Below are the code and all the weights of a small trained network. Each question names an input and a class and asks about switching units off, where a switched-off unit gives its printed mean instead of its output.

import numpy as np


def w(rows, s, z=0):
    codes = np.array(rows[::2]) - 128.0
    scale = np.full(codes.shape[1], s)
    scale[-1] = z or s
    return codes * scale


def norm(h):
    return h / np.sqrt((h * h).mean(-1, keepdims=True) + 1e-5)


def f(y):
    return y / 2 * (1 + np.tanh(0.7978845608 * (y + 0.044715 * y**3)))


def log_softmax(a):
    a = a - a.max(-1, keepdims=True)
    return a - np.log(np.exp(a).sum(-1, keepdims=True))


def net(x, mask):
    res = np.array(x, float).reshape(1, 7) / 4 @ E
    u = 0
    for l in range(2):
        y = f(norm(res) @ A[l][:, :-1].T + A[l][:, -1])
        res = res + np.where(mask[u : u + 11], y, B[l][:, -1]) @ B[l][:, :-1]
        u += 11
    return log_softmax(norm(res)[-1] @ U[:, :-1].T + U[:, -1])


A, B = {}, {}
E = w([
[125,126,129,126,124,126,130,131,118,129],'x0',
[194,3,66,146,115,55,188,112,168,55],'x1',
[124,124,125,128,128,127,123,128,132,130],'x2',
[127,130,129,124,127,131,128,124,130,120],'x3',
[126,130,123,124,123,123,127,130,122,124],'x4',
[131,147,167,191,40,99,149,47,138,143],'x5',
[193,141,70,23,77,201,200,65,113,215],'x6',
],0.023)
A[0] = w([
[151,122,145,156,119,107,116,124,130,120,30],'0.n1',
[113,151,167,202,6,94,141,43,141,149,154],'0.n2',
[120,137,103,90,120,162,131,133,115,157,99],'0.n3',
[91,181,175,146,154,153,104,140,101,132,141],'0.n4',
[101,142,176,179,163,109,92,146,169,142,124],'0.n5',
[141,131,124,126,127,137,115,134,161,136,28],'0.n6',
[192,65,83,87,109,137,206,105,143,147,60],'0.n7',
[151,186,114,61,100,175,146,111,114,203,120],'0.n8',
[127,153,127,129,127,104,153,157,118,117,4],'0.n9',
[111,129,106,139,134,116,134,124,137,141,11],'0.n10',
[158,55,94,168,119,81,149,133,135,68,116],'0.n11',
],0.019,0.02)
B[0] = w([
[145,164,143,172,105,52,143,137,111,147,126],'0.n1',
[248,182,171,215,66,83,157,157,167,117,250],'0.n2',
[90,145,157,129,165,112,124,77,197,126,155],'0.n3',
[185,132,29,72,82,91,88,124,110,71,190],'0.n4',
[128,119,73,124,78,137,95,92,114,65,180],'0.n5',
[189,123,147,137,164,78,107,163,144,133,126],'0.n6',
[173,116,48,102,49,104,1,73,76,88,190],'0.n7',
[102,102,188,159,227,200,197,172,150,171,219],'0.n8',
[114,165,121,139,137,90,117,128,138,77,127],'0.n9',
[147,115,148,135,111,116,89,150,200,113,127],'0.n10',
[72,111,192,165,216,70,194,91,151,85,201],'0.n11',
],0.014,0.024)
A[1] = w([
[146,205,158,155,54,175,125,100,119,219,23],'1.n1',
[182,232,213,196,67,102,194,126,145,193,48],'1.n2',
[146,138,218,151,177,146,131,123,187,151,193],'1.n3',
[138,188,116,151,75,110,10,235,93,109,34],'1.n4',
[2,90,66,60,166,75,112,50,99,84,30],'1.n5',
[100,113,45,70,103,157,80,96,138,92,6],'1.n6',
[100,20,162,167,166,66,159,126,134,81,98],'1.n7',
[203,89,35,75,40,106,115,127,142,126,115],'1.n8',
[206,73,53,66,102,103,174,75,158,113,87],'1.n9',
[122,86,26,52,105,128,85,101,66,119,28],'1.n10',
[231,176,104,177,37,83,130,96,164,58,150],'1.n11',
],0.016,0.011)
B[1] = w([
[248,60,142,147,112,178,109,157,166,109,153],'1.n1',
[189,7,146,35,173,183,130,214,138,53,207],'1.n2',
[47,139,90,73,159,87,169,128,121,97,187],'1.n3',
[178,93,71,152,54,123,65,88,67,195,159],'1.n4',
[142,5,103,7,116,237,134,217,108,160,163],'1.n5',
[24,52,110,40,175,82,148,215,142,51,154],'1.n6',
[168,135,182,106,167,190,190,161,185,151,176],'1.n7',
[127,163,56,156,60,104,29,132,41,186,185],'1.n8',
[99,150,115,163,71,107,46,167,88,111,166],'1.n9',
[57,72,104,96,153,128,115,223,72,41,165],'1.n10',
[60,221,106,148,116,113,106,40,100,212,252],'1.n11',
],0.018,0.028)
U = w([
[44,59,30,52,114,148,52,196,47,86,207],'0',
[216,49,214,73,178,203,213,203,215,72,221],'1',
[180,225,74,197,18,73,24,29,67,161,130],'2',
[108,202,246,241,182,17,224,41,216,51,2],'3',
[6,201,95,46,226,226,160,109,116,248,59],'4',
],0.026,0.0071)

Each question gives the input, the list of numbers given to net, and the class t.
The units are the neurons (one row each of A and B). Each row of codes is followed by its name. A weight is (code - 128) times the scale printed after its matrix; where a second scale follows, it is the last column's (A, B and U).
mask holds one flag per neuron, layer by layer. A switched-off neuron (its flag False) gives its mean, the last column of its row in B, instead of its output. The means were averaged over made-up inputs and are rounded, as every weight is.
A unit's drop is (log p(t) with every unit on - log p(t) with that unit switched off) / (log p(t) with every unit on - log p(t) with every unit switched off).
The circuit of an input: a set's keep is (log p(t) with only the set's units on - log p(t) with every unit switched off) / (log p(t) with every unit on - log p(t) with every unit switched off). Starting from the 12 units with the biggest drops (on a tie, the unit counted first), units are removed one at a time, each time the one whose removal leaves the highest keep (on an exact tie, the one counted first), for as long as the keep stays at least 0.8.
units of the circuit, in order: the units of the circuit, biggest drop first
unit that matters most: the unit with the biggest drop
k most important neurons: the k neurons with the biggest drops, biggest first
k most important neurons of layer l: the k neurons of layer l with the biggest drops, biggest first
drop when u is switched off: that unit's drop, to one decimal
input [-7,8,8,1,1,3,-1], class 3: units of the circuit, in order -> (0.n11)
input [4,0,-4,-3,-1,-2,3], class 4: 3 most important neurons of layer 0 -> (0.n8, 0.n2, 0.n4)
input [5,-7,5,4,-8,5,1], class 1: 3 most important neurons -> (1.n2, 0.n8, 0.n7)
input [-5,8,-1,4,-4,-3,-1], class 1: 2 most important neurons -> (0.n11, 0.n2)
input [6,-7,-4,5,1,1,0], class 2: 2 most important neurons -> (0.n4, 0.n11)
input [2,0,-6,0,3,1,4], class 1: 2 most important neurons of layer 0 -> (0.n8, 0.n4)
input [2,-3,8,-7,5,-7,1], class 4: 3 most important neurons of layer 0 -> (0.n7, 0.n2, 0.n5)
input [2,-2,-3,6,-4,-1,7], class 4: 2 most important neurons -> (0.n8, 0.n2)
input [-7,7,5,8,8,7,0], class 3: 2 most important neurons of layer 0 -> (0.n11, 0.n4)
input [-4,-3,7,0,-8,-5,3], class 4: 2 most important neurons -> (0.n2, 1.n2)
input [7,-1,3,1,1,-6,4], class 4: 2 most important neurons -> (0.n2, 1.n2)
input [-8,-8,6,5,4,8,2], class 1: 2 most important neurons -> (1.n2, 0.n8)
input [-8,-1,-4,5,-1,-3,8], class 4: 3 most important neurons -> (0.n8, 0.n2, 1.n2)
input [5,6,7,4,2,2,3], class 2: unit that matters most -> 0.n7
input [-3,0,3,-5,5,4,-6], class 2: 2 most important neurons -> (0.n8, 0.n5)
input [3,4,-6,-8,8,1,-6], class 3: drop when 1.n2 is switched off -> 0.2
input [2,5,-3,-3,-1,-2,-7], class 1: drop when 0.n2 is switched off -> 1.3
input [-2,-1,-3,2,-4,-2,3], class 4: drop when 0.n2 is switched off -> 0.8
input [5,-2,7,-6,-5,-8,1], class 4: 3 most important neurons of layer 0 -> (0.n7, 0.n2, 0.n5)
input [6,-4,-3,5,-2,-6,5], class 4: unit that matters most -> 0.n2
